Below is a small trained network, with its code and all its weights. Each question gives an input and a target symbol and asks what happens when units are switched off, that is, made to give their printed mean instead of their output.

import numpy as np


def w(rows, s, z=0):
    codes = np.array(rows[::2]) - 128.0
    scale = np.full(codes.shape[1], s)
    scale[-1] = z or s
    return codes * scale


def norm(h):
    return h / np.sqrt((h * h).mean(-1, keepdims=True) + 1e-5)


def f(y):
    return y / 2 * (1 + np.tanh(0.7978845608 * (y + 0.044715 * y**3)))


def softmax(a):
    e = np.exp(a - a.max(-1, keepdims=True))
    return e / e.sum(-1, keepdims=True)


def log_softmax(a):
    a = a - a.max(-1, keepdims=True)
    return a - np.log(np.exp(a).sum(-1, keepdims=True))


def net(x, mask):
    ids = ['Ωαεθμπ'.index(c) for c in x.split()]
    T = len(ids)
    res = E[ids] + P[:T]
    r = norm(res)
    for j in range(2):
        rows = slice(3 * j, 3 * j + 3)
        q, k, v = (r @ M[0][rows].T for M in (Q, K, V))
        z = softmax(np.where(np.tri(T) > 0, q @ k.T / 3**0.5, -1e9)) @ v
        o = O[0][rows]
        res = res + np.where(mask[j], z, o[:, -1]) @ o[:, :-1]
    y = f(norm(res) @ A[0][:, :-1].T + A[0][:, -1])
    res = res + np.where(mask[2:26], y, B[0][:, -1]) @ B[0][:, :-1]
    return log_softmax(norm(res)[-1] @ U[:, :-1].T + U[:, -1])


Q, K, V, O, A, B = {}, {}, {}, {}, {}, {}
E = w([
[2,26,11,214],'Ω',
[50,191,213,127],'α',
[119,59,60,78],'ε',
[177,32,129,213],'θ',
[148,31,113,214],'μ',
[169,119,165,55],'π',
],0.0069)
P = w([
[57,181,240,164],'0',
[4,186,106,102],'1',
[121,133,150,92],'2',
[154,131,137,103],'3',
[170,134,123,105],'4',
[182,133,110,107],'5',
[186,137,101,112],'6',
[181,139,92,116],'7',
[184,140,81,123],'8',
[182,138,76,121],'9',
[174,146,72,127],'10',
[168,145,79,123],'11',
],0.0042)
Q[0] = w([
[214,49,71,82],'h0',
[42,204,137,167],'h0',
[161,124,88,88],'h0',
[217,137,123,2],'h1',
[183,62,85,68],'h1',
[57,185,160,84],'h1',
],0.0079)
K[0] = w([
[195,193,2,133],'h0',
[19,73,242,189],'h0',
[161,73,28,134],'h0',
[153,151,43,150],'h1',
[111,198,72,138],'h1',
[79,92,129,214],'h1',
],0.0055)
V[0] = w([
[222,150,161,30],'h0',
[117,254,152,166],'h0',
[28,106,126,229],'h0',
[66,156,211,196],'h1',
[94,133,85,57],'h1',
[151,202,166,101],'h1',
],0.0057)
O[0] = w([
[39,39,146,93,243],'h0',
[154,13,191,109,2],'h0',
[191,127,117,93,29],'h0',
[173,89,37,145,158],'h1',
[78,235,204,166,160],'h1',
[162,143,73,255,114],'h1',
],0.0045,0.002)
A[0] = w([
[83,147,64,50,89],'n0',
[73,75,81,79,175],'n1',
[110,118,144,71,124],'n2',
[98,23,91,117,159],'n3',
[103,178,155,63,135],'n4',
[67,99,84,88,140],'n5',
[164,111,105,129,50],'n6',
[171,3,68,78,105],'n7',
[76,199,92,233,112],'n8',
[161,174,208,131,117],'n9',
[67,141,81,126,154],'n10',
[139,170,46,204,211],'n11',
[159,8,109,172,161],'n12',
[153,130,85,20,148],'n13',
[176,82,177,219,198],'n14',
[117,14,100,105,96],'n15',
[95,177,63,90,162],'n16',
[89,32,105,172,66],'n17',
[133,106,174,67,73],'n18',
[133,156,36,156,164],'n19',
[168,193,165,114,147],'n20',
[113,119,124,52,143],'n21',
[89,119,3,104,106],'n22',
[106,147,174,204,252],'n23',
],0.0051,0.0014)
B[0] = w([
[150,122,155,142,223],'n0',
[194,158,193,135,249],'n1',
[107,127,140,162,207],'n2',
[119,114,135,200,227],'n3',
[138,104,51,188,253],'n4',
[187,140,172,150,219],'n5',
[84,91,113,133,94],'n6',
[164,200,100,229,198],'n7',
[189,114,65,95,182],'n8',
[194,119,76,117,164],'n9',
[164,55,153,119,188],'n10',
[89,108,120,18,216],'n11',
[51,188,140,132,231],'n12',
[171,129,181,187,240],'n13',
[101,129,106,63,212],'n14',
[128,156,142,125,190],'n15',
[108,105,224,136,195],'n16',
[63,134,138,102,194],'n17',
[85,95,75,141,199],'n18',
[125,129,149,27,178],'n19',
[144,114,5,142,148],'n20',
[158,147,113,223,231],'n21',
[222,133,250,146,216],'n22',
[189,106,91,80,205],'n23',
],0.0033,0.0017)
U = w([
[167,161,91,140,125],'Ω',
[197,55,125,6,12],'α',
[74,248,99,72,89],'ε',
[140,181,89,254,102],'θ',
[176,159,86,179,63],'μ',
[33,69,190,124,255],'π',
],0.0061,0.0016)

Each question gives the input, a string of symbols that net reads in full, and the target symbol t.
The units are the heads (3 rows each of Q, K, V and O) and the neurons (one row each of A and B). Each row of codes is followed by its name. A weight is (code - 128) times the scale printed after its matrix; where a second scale follows, it is the last column's (O, A, B and U).
mask holds one flag per unit, heads first, then neurons. A switched-off unit (its flag False) gives its mean, the last column of its rows in O or B, instead of its output. The means were averaged over made-up inputs and are rounded, as every weight is.
A unit's drop is (log p(t) with every unit on - log p(t) with that unit switched off) / (log p(t) with every unit on - log p(t) with every unit switched off).
The circuit of an input: a set's keep is (log p(t) with only the set's units on - log p(t) with every unit switched off) / (log p(t) with every unit on - log p(t) with every unit switched off). Starting from the 12 units with the biggest drops (on a tie, the unit counted first), units are removed one at a time, each time the one whose removal leaves the highest keep (on an exact tie, the one counted first), for as long as the keep stays at least 0.8.
circuit, biggest first: the units of the circuit, biggest drop first
unit that matters most: the unit with the biggest drop
top k neurons: the k neurons with the biggest drops, biggest first
which heads matter: for each layer, one digit per head in row order, 1 if its drop is at least 0.15 and else 0, layers parted by /
drop of u: that unit's drop, to one decimal
input π θ π Ω α π μ α π π π ε, target π: circuit, biggest first	[h0; h1; n16]
input α ε ε π π θ, target π: which heads matter	00
input μ π ε ε Ω μ, target α: which heads matter	11
input π π Ω α π π θ π π π α, target π: circuit, biggest first	[h0; n7]
input θ π α, target θ: which heads matter	11
input π π π π α π θ, target π: unit that matters most	h0
input μ π μ ε π μ Ω μ, target α: top 2 neurons	[n11; n8]
input π μ π π μ α α π, target θ: which heads matter	00
input Ω π α π π π π μ, target π: circuit, biggest first	[h0; n17]
input ε π π α Ω α π, target θ: top 2 neurons	[n21; n11]
input μ π Ω Ω θ ε π Ω θ, target α: top 3 neurons	[n11; n23; n8]
input π θ π ε ε α α π Ω α α, target π: top 2 neurons	[n7; n11]
input Ω π ε θ ε α μ Ω θ, target α: drop of n17	0.0
input π π π π π α π π ε, target π: drop of h0	0.6
input Ω α ε π Ω μ ε π, target ε: drop of n1	0.1
input α π ε θ π π α, target α: top neuron	[n9]
